Here is a tiny trained network, its code and every weight. The questions are about switching its units off for an input and a target symbol, where a switched-off unit gives its printed mean instead of its output.

import numpy as np


def w(rows, s, z=0):
    codes = np.array(rows[::2]) - 128.0
    scale = np.full(codes.shape[1], s)
    scale[-1] = z or s
    return codes * scale


def f(y):
    return np.maximum(y, 0)


def softmax(a):
    e = np.exp(a - a.max(-1, keepdims=True))
    return e / e.sum(-1, keepdims=True)


def log_softmax(a):
    a = a - a.max(-1, keepdims=True)
    return a - np.log(np.exp(a).sum(-1, keepdims=True))


def net(x, mask):
    ids = ['αβδεζηθλμξπστφψω'.index(c) for c in x.split()]
    T = len(ids)
    res = E[ids] + P[:T]
    u = 0
    for l in range(2):
        q, k, v = (res @ M[l].T for M in (Q, K, V))
        z = softmax(np.where(np.tri(T) > 0, q @ k.T / 3**0.5, -1e9)) @ v
        res = res + np.where(mask[u], z, O[l][:, -1]) @ O[l][:, :-1]
        u += 1
        y = f(res @ A[l][:, :-1].T + A[l][:, -1])
        res = res + np.where(mask[u : u + 16], y, B[l][:, -1]) @ B[l][:, :-1]
        u += 16
    return log_softmax(res[-1] @ U[:, :-1].T + U[:, -1])


Q, K, V, O, A, B = {}, {}, {}, {}, {}, {}
E = w([
[164,174,228,102,83,177],'α',
[178,92,109,176,68,134],'β',
[147,113,124,204,99,176],'δ',
[193,124,72,61,217,129],'ε',
[205,91,91,97,211,162],'ζ',
[210,82,88,135,41,57],'η',
[97,38,206,52,121,191],'θ',
[166,120,70,114,241,184],'λ',
[47,131,12,205,99,147],'μ',
[160,148,43,67,233,156],'ξ',
[136,96,138,209,184,51],'π',
[61,152,158,108,41,143],'σ',
[176,133,96,142,255,127],'τ',
[33,82,176,72,135,166],'φ',
[27,216,107,148,101,83],'ψ',
[159,196,173,123,109,32],'ω',
],0.015)
P = w([
[12,3,188,143,116,27],'0',
[127,136,100,60,78,171],'1',
[161,172,88,102,65,166],'2',
[190,198,79,148,58,166],'3',
[204,227,65,178,45,154],'4',
[231,246,53,201,27,152],'5',
[223,248,55,206,40,153],'6',
],0.0058)
Q[0] = w([
[82,184,55,93,150,148],'0.h0',
[48,42,214,220,12,69],'0.h0',
[168,136,86,163,105,78],'0.h0',
],0.011)
K[0] = w([
[106,175,92,146,108,145],'0.h0',
[81,35,126,53,249,107],'0.h0',
[118,139,133,128,132,69],'0.h0',
],0.015)
V[0] = w([
[62,216,171,138,212,91],'0.h0',
[96,96,132,208,132,255],'0.h0',
[69,81,4,128,123,133],'0.h0',
],0.0066)
O[0] = w([
[18,137,60,124,169,52,175],'0.h0',
[111,1,88,124,102,113,4],'0.h0',
[76,171,154,185,125,235,158],'0.h0',
],0.01,0.0028)
A[0] = w([
[182,215,150,114,139,114,57],'0.n0',
[100,99,170,146,119,181,102],'0.n1',
[50,130,117,142,65,118,20],'0.n2',
[186,152,113,91,91,139,179],'0.n3',
[159,74,60,167,94,122,149],'0.n4',
[101,114,174,140,55,186,212],'0.n5',
[78,113,255,101,22,72,156],'0.n6',
[197,127,127,220,112,176,185],'0.n7',
[81,122,48,199,178,146,89],'0.n8',
[55,197,57,107,101,98,103],'0.n9',
[106,98,104,57,69,104,200],'0.n10',
[205,24,59,184,200,89,168],'0.n11',
[65,196,121,62,189,97,158],'0.n12',
[20,157,193,100,129,143,235],'0.n13',
[215,45,73,95,97,95,255],'0.n14',
[87,78,250,60,136,184,93],'0.n15',
],0.0089,0.0052)
B[0] = w([
[219,130,144,77,103,139,218],'0.n0',
[141,191,116,103,149,97,150],'0.n1',
[196,129,183,123,125,140,151],'0.n2',
[120,173,139,131,176,88,212],'0.n3',
[43,54,143,181,142,232,158],'0.n4',
[126,148,130,191,124,26,188],'0.n5',
[76,68,235,82,75,157,189],'0.n6',
[82,147,166,136,117,160,199],'0.n7',
[132,37,44,141,83,181,198],'0.n8',
[182,83,172,158,48,175,219],'0.n9',
[103,175,154,237,138,120,160],'0.n10',
[64,166,85,58,180,156,195],'0.n11',
[194,72,126,197,105,98,254],'0.n12',
[247,138,211,159,159,201,200],'0.n13',
[55,181,137,154,227,192,202],'0.n14',
[254,208,134,132,179,151,160],'0.n15',
],0.0069,0.0089)
Q[1] = w([
[153,121,151,101,168,95],'1.h0',
[47,212,144,252,115,42],'1.h0',
[48,112,190,130,83,103],'1.h0',
],0.011)
K[1] = w([
[163,214,136,57,152,109],'1.h0',
[146,2,181,105,193,87],'1.h0',
[147,118,121,135,222,174],'1.h0',
],0.0086)
V[1] = w([
[230,105,57,221,166,142],'1.h0',
[140,125,193,158,2,89],'1.h0',
[63,125,117,220,58,225],'1.h0',
],0.0062)
O[1] = w([
[106,242,51,44,1,82,222],'1.h0',
[232,16,71,47,181,80,254],'1.h0',
[118,21,204,67,35,136,205],'1.h0',
],0.0073,0.0086)
A[1] = w([
[156,176,116,81,139,105,109],'1.n0',
[23,82,44,130,148,144,101],'1.n1',
[145,185,114,137,183,124,198],'1.n2',
[109,140,157,149,184,170,189],'1.n3',
[126,146,36,116,167,46,115],'1.n4',
[118,127,171,70,159,142,209],'1.n5',
[143,83,62,85,195,154,118],'1.n6',
[7,102,90,133,93,195,153],'1.n7',
[194,110,142,83,73,155,17],'1.n8',
[146,136,121,210,137,145,68],'1.n9',
[181,74,167,114,147,148,142],'1.n10',
[110,42,64,105,135,166,52],'1.n11',
[106,77,32,108,165,81,202],'1.n12',
[196,105,107,119,90,56,33],'1.n13',
[83,111,30,141,73,108,254],'1.n14',
[141,171,73,132,123,165,135],'1.n15',
],0.011,0.0062)
B[1] = w([
[122,36,179,157,101,99,208],'1.n0',
[108,94,249,193,243,44,168],'1.n1',
[70,156,112,177,59,118,229],'1.n2',
[116,146,111,162,28,93,180],'1.n3',
[13,183,44,82,149,134,221],'1.n4',
[95,105,110,217,35,153,182],'1.n5',
[172,34,139,131,103,142,235],'1.n6',
[168,123,155,87,185,245,216],'1.n7',
[73,156,166,153,181,74,254],'1.n8',
[95,41,149,153,183,1,142],'1.n9',
[129,211,92,113,106,99,243],'1.n10',
[68,90,150,126,86,66,201],'1.n11',
[222,94,124,121,207,121,217],'1.n12',
[81,163,143,208,111,215,242],'1.n13',
[132,217,109,19,175,56,207],'1.n14',
[168,116,185,115,135,134,190],'1.n15',
],0.0076,0.016)
U = w([
[47,53,113,166,140,95,92],'α',
[126,41,81,133,34,239,213],'β',
[154,36,175,142,137,213,102],'δ',
[31,190,57,156,90,70,134],'ε',
[43,117,92,162,128,215,66],'ζ',
[255,91,236,158,68,101,201],'η',
[95,96,138,153,161,148,105],'θ',
[144,127,169,124,197,209,17],'λ',
[67,77,146,65,102,144,133],'μ',
[239,183,112,28,123,180,161],'ξ',
[123,107,158,129,180,123,162],'π',
[209,23,155,111,96,127,93],'σ',
[57,184,115,110,222,103,3],'τ',
[153,103,163,118,183,114,89],'φ',
[140,104,114,64,108,15,85],'ψ',
[167,106,9,146,122,166,225],'ω',
],0.0071,0.0048)

Each question gives the input, a string of symbols that net reads in full, and the target symbol t.
The units are the heads (3 rows each of Q, K, V and O) and the neurons (one row each of A and B). Each row of codes is followed by its name. A weight is (code - 128) times the scale printed after its matrix; where a second scale follows, it is the last column's (O, A, B and U).
mask holds one flag per unit, layer by layer, with each layer's heads first. A switched-off unit (its flag False) gives its mean, the last column of its rows in O or B, instead of its output. The means were averaged over made-up inputs and are rounded, as every weight is.
A unit's drop is (log p(t) with every unit on - log p(t) with that unit switched off) / (log p(t) with every unit on - log p(t) with every unit switched off).
The circuit of an input: a set's keep is (log p(t) with only the set's units on - log p(t) with every unit switched off) / (log p(t) with every unit on - log p(t) with every unit switched off). Starting from the 12 units with the biggest drops (on a tie, the unit counted first), units are removed one at a time, each time the one whose removal leaves the highest keep (on an exact tie, the one counted first), for as long as the keep stays at least 0.8.
circuit, biggest first: the units of the circuit, biggest drop first
top k neurons: the k neurons with the biggest drops, biggest first
k most important neurons of layer l: the k neurons of layer l with the biggest drops, biggest first
input η π ξ ε, target η: circuit, biggest first : [0.h0 1.n4]
input ξ ω θ ψ ψ μ, target μ: top 4 neurons : [0.n8 1.n7 1.n14 1.n11]
input λ λ θ ξ ε φ, target η: circuit, biggest first : [1.n4]
input ζ ε ε, target ε: top 2 neurons : [0.n9 1.n2]
input ω π μ ε δ ξ ε, target δ: top 3 neurons : [1.n1 1.n7 0.n14]
input θ ε φ μ ξ φ ξ, target μ: top 2 neurons : [1.n7 1.n11]
input ξ ε τ ψ α ζ α, target ε: circuit, biggest first : [1.h0 0.n5]
input ω τ ξ ξ α λ, target α: 2 most important neurons of layer 1 : [1.n1 1.n4]
input ε π σ μ δ, target ε: 4 most important neurons of layer 0 : [0.n5 0.n12 0.n9 0.n7]
input ξ σ ω λ δ, target ξ: 2 most important neurons of layer 1 : [1.n7 1.n14]
input ψ ω ξ ω ε, target ω: top 3 neurons : [1.n4 1.n12 1.n6]
input ω ε φ ψ λ ε, target ψ: top 3 neurons : [1.n14 1.n11 0.n13]
input ε ω ξ ξ ξ ε, target ω: 2 most important neurons of layer 0 : [0.n6 0.n14]
input λ ξ λ ω ω ξ η, target λ: top neuron : [1.n7]
input π ε φ, target η: top 3 neurons : [1.n4 0.n13 0.n15]
input π η ω ψ ω λ, target ω: top 2 neurons : [1.n4 0.n13]
input ξ λ ω ψ, target η: top 2 neurons : [1.n4 0.n13]
input η σ φ ζ ζ ε ξ, target σ: 2 most important neurons of layer 1 : [1.n6 1.n12]
input λ λ λ θ, target η: top 3 neurons : [1.n4 0.n15 1.n13]
input ζ ζ ω ξ ξ λ ω, target ε: circuit, biggest first : [1.h0]
input ξ θ η ε ξ ξ ξ, target η: circuit, biggest first : [0.h0 1.n4]
input ξ ξ ψ ψ ε, target ψ: top 2 neurons : [1.n14 0.n13]
input ξ ψ ξ, target ψ: top 2 neurons : [1.n14 1.n11]
input θ ω ξ θ ω, target ε: 2 most important neurons of layer 0 : [0.n0 0.n7]
input α ξ ξ θ, target η: 2 most important neurons of layer 1 : [1.n4 1.n8]
